[[134, 127, 127, 154], [125, 128, 126, 114], [125, 127, 114, 125]]	125
[[129, 132, 113, 100, 128, 113], [135, 120, 109, 118, 130, 146]]	128
[140, 154, 152, 139, 98, 113]	98
[98, 123, 127, 120, 115]	115
[[128, 152, 115, 110], [134, 126, 98, 122], [105, 153, 120, 100]]	134
[[141, 106, 114, 121, 108, 105], [141, 117, 117, 128, 130, 119], [144, 108, 105, 134, 112, 107]]	108
[112, 133, 145, 115, 104]	104
---
[[146, 111, 152, 98], [116, 144, 116, 155]] 146, 155
[[124, 111, 133, 131], [129, 106, 135, 125]] 124, 125
[[107, 126, 122, 119, 111, 113], [107, 126, 122, 118, 111, 112]] 107, 112
[[129, 138, 149, 141], [128, 134, 151, 141], [116, 114, 140, 143]] 129, 143
[124, 116, 118, 115, 155] 124, 155
[114, 122, 154, 111] 114, 111
[128, 105, 127, 141, 120] 128, 120
---
[123 125 117 105 135] Answer: 125

[[130 129 124 124 124]
 [133 132 131 153 116]] Answer: 133

[141 145 111 100 156] Answer: 145

[134 131 154 112 126 146] Answer: 146

[120 103 126 140 133 132 123] Answer: 133

[127 112 121 150 136] Answer: 136

[[131 127 135 128]
 [151 103 139 136]
 [137  98 118 138]] Answer: 139
---
[119 106 155 102 138] yields 119
[155 126 142 149] yields 155
[137 135 113 152 123] yields 137
[139 149 113 115] yields 139
[141 130 117 107 148 118 123] yields 141
[104 128 130 118] yields 104
[104 131 132 110 143 107 140] yields 104
[131 127 116 122  98 119 103] yields 131
[112 123 133 136 131 151] yields 112
---
[[122 133 122 152 119 132 132]
 [126 125 128 119 129 130 120]
 [128 112 130 120 117 127 121]] -> 152

[142 119 124 121 112 108 106] -> 142

[131 101 150 121 130 108 115] -> 150

[[128 131 154 135 151 148]
 [125 104 106 129 144 108]] -> 154

[106 126 117 110 140] -> 140

[[128 104 125 110]
 [127 119 128 114]
 [143 119 121 141]] -> 143
---
array([129, 157, 141, 122, 137]) ans = 122
array([142, 155, 152, 116]) ans = 152
array([147, 137, 129, 106]) ans = 129
array([136, 110, 158, 104, 128, 138, 131]) ans = 138
array([107, 118, 152, 104, 135, 126, 128]) ans = 126
array([103, 137, 124, 110, 113]) ans = 110
array([126, 136, 109, 142, 112, 104, 149]) ans = 104
array([154, 141, 150, 120, 157, 140, 142]) ans = 140
array([146, 154, 118, 111, 136]) ans = 111
---
[[104 129 141 124 125 128 129]
 [133 124 127 127 129 124 131]
 [132 123 129 123 120 131 126]] result: 129

[[139 126 143 135 140 115]
 [142 125 124 113 135 101]
 [126 129 128 122 134 147]] result: 113

[[135 115 145 157 105]
 [133 127 123 122 120]
 [134 117 130 135 133]] result: 123

[[126 131 126 145]
 [138 131 124 131]
 [132 149 127 108]] result: 131

[[121 133 126 113 154 137 142]
 [129 138 113 109 138 141 141]
 [134 145 109 110 144 143 140]] result: 138

[[108 138 136 142 132]
 [129 130 144 128 149]
 [126 145 109 118 147]] result: 144

[[139 137 117 107 113]
 [134 123 117 101 118]
 [141 154 108 118 126]] result: 117

[[127 125 128 103 116 140 111]
 [132 128 128 129 123 126 126]
 [130 127 126 127 126 130 122]] result: 123

[[128 132 142 117]
 [153 127 153 115]
 [133 125 123 135]] result: 127

[[114 133 140 131 137]
 [104 133 149 133 147]
 [120 122 138 135 137]] result: 149
---
[[135 128 127 132 129 125 128]
 [147 108 148 128 104 121 107]
 [137 118 137 129 117 125 119]] -> 117

[[143 107 132 147 106]
 [134 143 121 105 112]
 [152 137 136 147 110]] -> 136

[[110 122 129 125 109 118]
 [127 139 123 143 138 147]
 [121 132 119 125 136 103]] -> 125

[[125 126 140 155 133 137 126]
 [125 126 140 139 118 137 108]
 [125 106 140 141 107 141 108]] -> 107

[[112 112 102 117]
 [153 153 134 130]
 [113 104 100 135]] -> 104

[[131 129 126 130]
 [128 129 128 126]
 [121 139 122 101]] -> 139

[[132 127 131 134 113 126]
 [124 123 125 131 130 131]
 [132 129 155 130 130 132]] -> 130

[[114 144 138 113]
 [141 134 134 144]
 [157 142 122 117]] -> 142

[[137 134 116 118]
 [118 124 143 128]
 [155 122 101 125]] -> 122

[[108 116 109 131 110 136]
 [114 127 152 136 142 137]
 [106 115 119 133 109 130]] -> 133
---
[157 135 124 139 119 117] => 139

[[125 154 130 150 132 112 130]
 [146 117 116 108 123 149 125]] => 123

[106 109 124 136 121] => 124

[127 117 148 150 133 147] => 150

[[147 109 112 142]
 [103 153 118 138]
 [144 153 137 157]] => 153

[[131 111 146 122 107 109]
 [108 119  99 108 141 141]
 [122 142 136 105 128 144]] => 105

[ 99 146 144 141 126 102 132] => 126
---
[[108 122 116 101]
 [106 136 113 138]
 [123 119 129  99]] Out: 108, 99

[[127 112 126 128 131]
 [144 118 103 130 116]
 [122 139 100 117 152]] Out: 127, 152

[[130 127 127 126 128 127 130]
 [112 131 151 129 122 107 112]] Out: 130, 112

[104 125 121 126 127 139 132] Out: 104, 132

[130 158 127 120 132 110 134] Out: 130, 134

[[132 122 125 105 147]
 [115 145 143 145 128]
 [149 129 119 120 124]] Out: 132, 124

[124 139 101 131] Out: 124, 131

[109 130 140 119 151 116 100] Out: 109, 100
---
[[113 157 108 118 117 116 110]
 [141 125 133 140 130 139 141]
 [123 147 115 126 120 124 121]] ⇒ 157

[[118 107 125 121 116]
 [139 108 123 151 102]
 [130 119 142 119 140]] ⇒ 107

[[106 132 106 154 151 135 128]
 [124 130 124 132 132 128 126]
 [128 121 138 113 117 117 112]] ⇒ 132

[[133 127 131 131]
 [140 122 144 130]
 [149 118 157 128]] ⇒ 127

[[107 149 102 148 149 108 101]
 [109 116 114 147 151 148 136]
 [110 149 111 146 137 110 104]] ⇒ 149

[[127 128 128 125 123]
 [121 134 135 125 130]
 [120 150 150 123 120]] ⇒ 128

[[132 110 153 128]
 [130 149 124 126]
 [129 116 135 126]] ⇒ 110

[[126 128 127 125]
 [144 125 122 130]
 [122 101 126 134]] ⇒ 128
---
((158, 145, 131, 120, 112, 137), (111, 138, 143, 127, 141, 116), (119, 137, 126, 105, 115, 123)) Out: 105
((126, 124, 118, 123), (115, 134, 102, 116), (103, 123, 138, 136)) Out: 123
((130, 114, 103, 108), (113, 133, 121, 113), (143, 130, 151, 102)) Out: 130
((137, 127, 153, 125), (125, 147, 133, 145), (131, 146, 128, 147)) Out: 146
((126, 122, 133, 107, 115, 127), (127, 128, 119, 125, 134, 133), (129, 130, 123, 135, 119, 127)) Out: 135
((131, 128, 138, 131, 132, 129), (137, 128, 153, 135, 138, 130), (135, 128, 142, 132, 135, 129)) Out: 132
